[[-10 -26 -44  49  29 -41]
 [ 14  16 -16 -11  46  49]] => 29

[-10 -17  46   6   9  36] => 9

[-45   1  -9 -18 -36  22] => -36

[-21  -2 -14  35  44   0] => 44

[ 27  29 -45 -22  -1  20] => -1

[ 50   0  10  53 -33 -39] => -33

[-41 -36 -31  15  -4  -4] => -4

[[-12  13  42  45   2 -13]
 [ 13 -25  32 -29  21  41]] => 2

[[  1 -13 -18 -43  19  17]
 [-18 -13  22  -7  -3 -15]
 [  1   8  -2 -29   8  -9]] => 19

[-17  18  13  39  43 -52] => 43
---
[[-39  57 -54   4 -48  18]
 [  1   2  28  -6  30  35]] 18

[[ 26  39  -3  21 -42   6]
 [  2   5   4  21   5  11]
 [  2  -5  -9  24  22  18]] 11

[[-16   9  -2  -4  -3  -9 -12]
 [ 14  50 -17 -23 -35 -29 -34]
 [-22   0   1   0   3  -4  -7]] -34

[[ 32  -7 -57  18  -3 -16   9]
 [ 32  16  17  22  22   6  38]] 9

[[ 15   5  24   8  13 -45  21]
 [ -6 -15 -33  13  -8  13   3]
 [  4  10  -8  13  -7  12 -12]] 3

[[-11   9  -7  -4  16  17  21]
 [-23  14 -21  41   8  23  27]] 21

[[-18  14  23  -9 -22 -28]
 [-39 -29 -36  -7 -54 -19]
 [  4  19 -11  12 -18  -2]] -19
---
[ -6  50  -4 -28   7 -11] yields 7

[[ 23 -27  25 -32   9 -25]
 [  8 -31 -18  15  53  34]
 [-19  36  18 -35  23 -26]] yields 9

[-10  -2 -42  -5  -6  14] yields -6

[-18  11   6 -29  -3 -52] yields -3

[[  7  21  -8 -11 -17  -9]
 [ -9  43 -16  16  25 -49]] yields -17

[34 20 32 23 54 44] yields 54

[[-17  41 -12  10 -49 -25]
 [ -6  17  13 -11   1  -2]] yields -49

[ 25 -20  14  -5   9 -44] yields 9
---
[[-11, 6, -6, 4, 21, -3, -2], [-4, 0, 8, 1, -4, -3, -1], [-7, 16, -55, -26, 10, 18, 24]] → 10
[[-9, -15, -29, 4, 4, 25, 2], [-46, -18, -13, 7, 7, -29, 0], [26, 4, 4, 0, 8, 18, 17]] → 8
[[-5, -7, -8, -8, -4, -7, 2], [-8, -6, 26, 4, -6, -2, -8], [10, 10, -7, 29, 53, 16, 12]] → 53
[[12, 6, 31, 6, 11, -16], [52, -16, 1, -17, 3, 22], [-27, -44, 35, 17, 5, 20]] → 17
[[-40, -5, -14, -27, -14], [-6, -32, 41, -23, -3], [-32, 22, -42, 10, -11]] → -42
[[-26, 21, -24, -8], [-48, 34, -41, 19], [-23, 53, -29, -20]] → 53
[[11, -8, 40, 16, 44, -14, 26], [26, -28, 6, -30, 13, -27, -5], [25, 26, 45, 16, 49, 26, 15]] → 49
---
array([[21, 51, 41, 13],
       [14, 40, 75, 14],
       [18, 44, 54, 14]]) 40

array([[9275, 9740, 4485, 3677, 4981, 2566],
       [5743, 4991, 5057, 9229, 6217, 7776],
       [7158, 8697, 5323, 4597, 2675, 6016]]) 4991

array([[ 59, 113, 140, 111, 186, 133],
       [211, 157, 129, 160,  80, 133],
       [ 59, 108, 139, 106, 186, 134]]) 157

array([[205, 827, 125, 624],
       [205, 646, 472, 403],
       [239, 806, 123, 680]]) 646

array([[-635, -577, -211, -505, -716, -374, -612],
       [-879, -708, -514, -389,  409, -981, -392],
       [ 790, -274, -725,  179, -604,   86, -305]]) -708

array([[2497, 5038, 9625, 6749, 4377, 6545],
       [6750, 5861, 5120, 7246, 5669, 2035],
       [4780, 7638, 6421, 5921, 7719, 3489]]) 5861

array([[572, 451, 744, 171],
       [865, 371, 516, 356],
       [703, 911, 230, 450]]) 371
---
[202 741 527 268 253 940 240]	268, 940

[[9081 2980 4292 8602 8898]
 [2417 9258 9406 2254 2807]
 [2525 9558 9302 2518 2308]]	9406, 9558

[2004 5971 3988 9276 5310]	3988, 9276

[[383 391 399 385 377 388 379]
 [369 380 387 368 394 374 359]
 [454 647 130 830 229 428 478]]	368, 830

[5 2 6 4 9 8 4]	4, 9

[ 43 104 109 199 157  64 248]	199, 248

[7060 5149 3163 6185 9223 5367 4242]	6185, 9223

[[193 211 179  23  49 127 139]
 [112 123 162  97 109 103  89]
 [ 56 156 107 154 132 188  93]]	97, 211

[[ 647  240 -317 -696  123  683  -11]
 [-401 -754  494 -794 -748  488 -264]
 [ 544 -540 -411 -571  510 -370  249]]	-794, 683
---
[[ 19  26 -26 -14  10  25]
 [  4  55 -31  18 -14   8]
 [ 10  34   0  14  13  27]] → 26

[[ 18   8  21  41  21 -27]
 [ -8  -2 -22  -1  11  13]
 [  2  -6   6   7   1  11]] → 8

[[  7 -47  11  28  -4   3   3]
 [  9 -20 -11  -4   1  11  23]
 [  5 -22   4  18  31 -13  10]] → -47

[[ 48  29  20  16   0]
 [ 42  44  12 -10 -25]
 [ 12 -36  39 -25 -28]] → 29

[[-39  33 -34  49  -3 -42  43]
 [-42  42   4  17  19 -45  30]
 [ 37 -50  27 -33 -31  34 -39]] → 33

[[-26  43  11 -28 -45 -44   6]
 [ -8  -9 -30 -25  21 -25 -27]
 [  7  11   9  18  -2 -19  37]] → 43

[[ 6  5 16 43 13 -1  0]
 [29 37  7  5  4 -1  0]
 [26 39  8  3  4 -1  0]] → 5
---
Input: 3  1  7  1
Output: 3

Input:
 527  -166  -565   723
 329   594   705   412
Output: 329

Input: 4  7  2  4
Output: 4

Input: 0  8  3  2
Output: 0

Input:  51   54   87  227
Output: 51

Input:
539  338  106  661
 39  410   23  731
745  329  802  398
Output: 745
---
 -9  -29  -13  -49   32
-45  -35  -41   49   -9
 34  -40  -15   -6   16
-> 49

9  6  3  1
3  5  6  7
-> 6

-39  -24   -2  -33   11   26
-10  -18    0  -44   21   42
-> 21

6452  6011  9047  5973  4714  3143
4963  5748  4773  5233  6148  6086
-> 6148

51  30  50  54  70  18
79  62  31  73  44  94
54  28  44  55  67  20
-> 44

5842  6721  7718  2280  5543
4333  8655  5061  4847  5624
-> 4847

5493  3217  8028  6861  5414  5633  6017
6366  7525  6880  7590  9136  8258  8946
-> 8258

 49   18   28   -9  -12
-33    6   12   28  -30
 50   18   28   -9  -11
-> 28

149  178  149  213  240   54
108  218  178  176  152  136
-> 152

   1  -840    89  -568
-845   857  -588  -320
-368  -260  -796   270
-> -588
---
[[-43  42   7  10 -16  18  26]
 [ 21   9 -36 -10  13  12  -6]
 [ 33  24 -53  51 -28 -23  13]] >> 12

[[ 24  -2  11  13   8 -24 -22]
 [ 32  20 -47  34 -26   4   8]] >> 4

[[ 22  32  12 -10]
 [-57 -36  31  16]
 [ 17 -23 -28  43]] >> 31

[[-29  53 -25 -28  16  48]
 [ 42  38  -9  18  -7  37]] >> -7

[[ 27 -14  15   4  -7  14   4]
 [  1  47 -11 -21   3 -10  -1]
 [ 27  -7  12  -7 -23 -32  31]] >> -10

[[19 39  3 10 18 24 54]
 [23 46  2 24 16 18 53]] >> 18
